Below is a small trained network, with its code and all its weights. Each question gives an input and a target symbol and asks what happens when units are switched off, that is, made to give their printed mean instead of their output.

import numpy as np


def w(rows, s, z=0):
    codes = np.array(rows[::2]) - 128.0
    scale = np.full(codes.shape[1], s)
    scale[-1] = z or s
    return codes * scale


def f(y):
    return y / 2 * (1 + np.tanh(0.7978845608 * (y + 0.044715 * y**3)))


def softmax(a):
    e = np.exp(a - a.max(-1, keepdims=True))
    return e / e.sum(-1, keepdims=True)


def log_softmax(a):
    a = a - a.max(-1, keepdims=True)
    return a - np.log(np.exp(a).sum(-1, keepdims=True))


def net(x, mask):
    ids = ['Γαβδζθξστψω'.index(c) for c in x.split()]
    T = len(ids)
    res = E[ids] + P[:T]
    u = 0
    for l in range(3):
        r = res
        for j in range(2):
            rows = slice(2 * j, 2 * j + 2)
            q, k, v = (r @ M[l][rows].T for M in (Q, K, V))
            z = softmax(np.where(np.tri(T) > 0, q @ k.T / 2**0.5, -1e9)) @ v
            o = O[l][rows]
            res = res + np.where(mask[u + j], z, o[:, -1]) @ o[:, :-1]
        u += 2
        y = f(res @ A[l][:, :-1].T + A[l][:, -1])
        res = res + np.where(mask[u : u + 8], y, B[l][:, -1]) @ B[l][:, :-1]
        u += 8
    return log_softmax(res[-1] @ U[:, :-1].T + U[:, -1])


Q, K, V, O, A, B = {}, {}, {}, {}, {}, {}
E = w([
[213,201,125],'Γ',
[16,103,119],'α',
[52,82,140],'β',
[204,107,127],'δ',
[99,47,178],'ζ',
[31,91,126],'θ',
[162,201,79],'ξ',
[255,237,157],'σ',
[106,182,34],'τ',
[178,119,107],'ψ',
[233,76,146],'ω',
],0.015)
P = w([
[132,190,129],'0',
[158,57,99],'1',
[126,188,139],'2',
[75,130,138],'3',
[178,34,62],'4',
[114,185,146],'5',
[58,113,148],'6',
[198,15,48],'7',
[111,185,149],'8',
[41,99,166],'9',
[228,2,54],'10',
[112,187,152],'11',
[44,100,164],'12',
],0.0078)
Q[0] = w([
[149,199,174],'0.h0',
[190,47,1],'0.h0',
[166,131,184],'0.h1',
[72,159,216],'0.h1',
],0.0099)
K[0] = w([
[76,229,155],'0.h0',
[193,7,33],'0.h0',
[154,123,187],'0.h1',
[88,114,162],'0.h1',
],0.014)
V[0] = w([
[137,110,129],'0.h0',
[199,2,71],'0.h0',
[111,107,144],'0.h1',
[109,233,181],'0.h1',
],0.0017)
O[0] = w([
[146,126,132,138],'0.h0',
[251,103,168,254],'0.h0',
[160,134,141,105],'0.h1',
[164,54,183,104],'0.h1',
],0.0018,0.0007)
A[0] = w([
[84,200,120,205],'0.n0',
[116,83,85,45],'0.n1',
[95,71,102,75],'0.n2',
[46,194,210,43],'0.n3',
[179,120,6,254],'0.n4',
[204,24,104,41],'0.n5',
[193,206,98,156],'0.n6',
[77,138,43,127],'0.n7',
],0.011,0.0027)
B[0] = w([
[193,173,231,182],'0.n0',
[102,171,75,139],'0.n1',
[79,141,56,155],'0.n2',
[46,204,146,153],'0.n3',
[33,37,160,253],'0.n4',
[143,161,34,193],'0.n5',
[107,141,19,216],'0.n6',
[247,143,55,188],'0.n7',
],0.013,0.0066)
Q[1] = w([
[110,131,81],'1.h0',
[3,111,21],'1.h0',
[171,147,57],'1.h1',
[67,31,107],'1.h1',
],0.014)
K[1] = w([
[159,116,123],'1.h0',
[250,136,188],'1.h0',
[199,97,122],'1.h1',
[73,124,63],'1.h1',
],0.02)
V[1] = w([
[118,110,98],'1.h0',
[245,117,165],'1.h0',
[235,41,253],'1.h1',
[124,168,63],'1.h1',
],0.0042)
O[1] = w([
[119,85,99,143],'1.h0',
[75,163,185,117],'1.h0',
[113,255,129,2],'1.h1',
[105,88,132,181],'1.h1',
],0.0039,0.0078)
A[1] = w([
[133,176,46,8],'1.n0',
[201,139,151,29],'1.n1',
[124,102,1,48],'1.n2',
[148,38,174,3],'1.n3',
[127,205,132,83],'1.n4',
[209,127,154,219],'1.n5',
[202,156,137,22],'1.n6',
[196,106,110,201],'1.n7',
],0.0098,0.0023)
B[1] = w([
[82,92,165,163],'1.n0',
[175,222,89,124],'1.n1',
[203,196,187,253],'1.n2',
[94,106,116,139],'1.n3',
[82,247,135,135],'1.n4',
[121,124,15,131],'1.n5',
[160,239,107,127],'1.n6',
[100,74,85,154],'1.n7',
],0.014,0.015)
Q[2] = w([
[193,189,156],'2.h0',
[71,168,253],'2.h0',
[215,126,158],'2.h1',
[55,124,9],'2.h1',
],0.018)
K[2] = w([
[112,30,236],'2.h0',
[234,231,155],'2.h0',
[125,121,7],'2.h1',
[217,141,249],'2.h1',
],0.015)
V[2] = w([
[154,147,185],'2.h0',
[148,134,145],'2.h0',
[86,89,246],'2.h1',
[76,238,182],'2.h1',
],0.013)
O[2] = w([
[213,128,133,218],'2.h0',
[157,127,113,173],'2.h0',
[132,42,254,2],'2.h1',
[96,250,203,109],'2.h1',
],0.0094,0.0047)
A[2] = w([
[61,86,200,58],'2.n0',
[155,205,196,155],'2.n1',
[139,56,187,225],'2.n2',
[173,47,75,159],'2.n3',
[143,162,127,3],'2.n4',
[160,104,219,89],'2.n5',
[67,2,204,144],'2.n6',
[133,15,102,94],'2.n7',
],0.0096,0.0065)
B[2] = w([
[158,76,74,154],'2.n0',
[165,55,146,252],'2.n1',
[6,78,93,186],'2.n2',
[56,177,112,250],'2.n3',
[41,225,173,139],'2.n4',
[95,156,151,186],'2.n5',
[166,222,165,188],'2.n6',
[201,89,117,202],'2.n7',
],0.019,0.014)
U = w([
[254,120,135,79],'Γ',
[133,182,216,1],'α',
[107,39,159,27],'β',
[126,30,93,56],'δ',
[55,192,201,76],'ζ',
[167,106,173,198],'θ',
[216,119,129,223],'ξ',
[155,236,193,112],'σ',
[123,230,133,165],'τ',
[83,121,133,245],'ψ',
[188,93,75,108],'ω',
],0.0089,0.0051)

Each question gives the input, a string of symbols that net reads in full, and the target symbol t.
The units are the heads (2 rows each of Q, K, V and O) and the neurons (one row each of A and B). Each row of codes is followed by its name. A weight is (code - 128) times the scale printed after its matrix; where a second scale follows, it is the last column's (O, A, B and U).
mask holds one flag per unit, layer by layer, with each layer's heads first. A switched-off unit (its flag False) gives its mean, the last column of its rows in O or B, instead of its output. The means were averaged over made-up inputs and are rounded, as every weight is.
A unit's drop is (log p(t) with every unit on - log p(t) with that unit switched off) / (log p(t) with every unit on - log p(t) with every unit switched off).
The circuit of an input: a set's keep is (log p(t) with only the set's units on - log p(t) with every unit switched off) / (log p(t) with every unit on - log p(t) with every unit switched off). Starting from the 12 units with the biggest drops (on a tie, the unit counted first), units are removed one at a time, each time the one whose removal leaves the highest keep (on an exact tie, the one counted first), for as long as the keep stays at least 0.8.
units of the circuit, in order: the units of the circuit, biggest drop first
most important unit: the unit with the biggest drop
top k neurons: the k neurons with the biggest drops, biggest first
k most important neurons of layer l: the k neurons of layer l with the biggest drops, biggest first
heads that matter: for each layer, one digit per head in row order, 1 if its drop is at least 0.15 and else 0, layers parted by /
input α τ ω, target ω: top 2 neurons => [1.n7, 0.n3]
input β τ θ τ ζ σ τ ω, target τ: most important unit => 0.n0
input Γ θ ζ σ ζ δ Γ τ, target Γ: units of the circuit, in order => [1.n2, 2.n3]
input Γ θ α δ δ β β Γ α β α, target β: top 4 neurons => [0.n3, 0.n0, 0.n6, 2.n1]
input α β θ τ ω τ ψ τ, target ψ: top 3 neurons => [0.n4, 0.n3, 0.n6]
input ξ σ δ τ Γ, target τ: 4 most important neurons of layer 2 => [2.n1, 2.n3, 2.n7, 2.n2]
input ψ ψ Γ ζ τ β τ σ, target τ: heads that matter => 00 / 00 / 01
input Γ Γ ξ α ζ, target α: top 3 neurons => [0.n4, 0.n3, 1.n2]
input δ Γ ψ τ τ ζ δ τ, target δ: top 4 neurons => [0.n4, 1.n2, 2.n7, 1.n3]
input τ ω σ τ ω ζ τ, target ω: units of the circuit, in order => [0.n5, 2.h1, 1.n7]
input ξ ω ψ ξ Γ ζ ψ ω ζ σ Γ, target σ: 2 most important neurons of layer 0 => [0.n0, 0.n5]
input θ ξ ω, target ω: units of the circuit, in order => [1.n5, 2.h1, 0.n5]
input θ ψ δ ζ θ θ, target θ: top 3 neurons => [2.n1, 1.n2, 0.n4]
input ζ ξ ψ, target ψ: most important unit => 2.n2
input ζ τ ψ σ ω β τ δ, target τ: units of the circuit, in order => [2.h1, 2.n1]
input θ ψ δ τ θ, target τ: top 4 neurons => [1.n2, 0.n5, 1.n7, 0.n3]
input ζ τ δ ω δ ω ψ τ, target ψ: heads that matter => 00 / 01 / 01
input ζ ψ β δ ξ, target δ: top 2 neurons => [0.n6, 1.n2]
input τ β τ β τ τ ω β ζ τ ξ Γ, target Γ: top 4 neurons => [0.n7, 1.n2, 0.n4, 0.n6]
input σ τ Γ, target Γ: units of the circuit, in order => [2.n3]
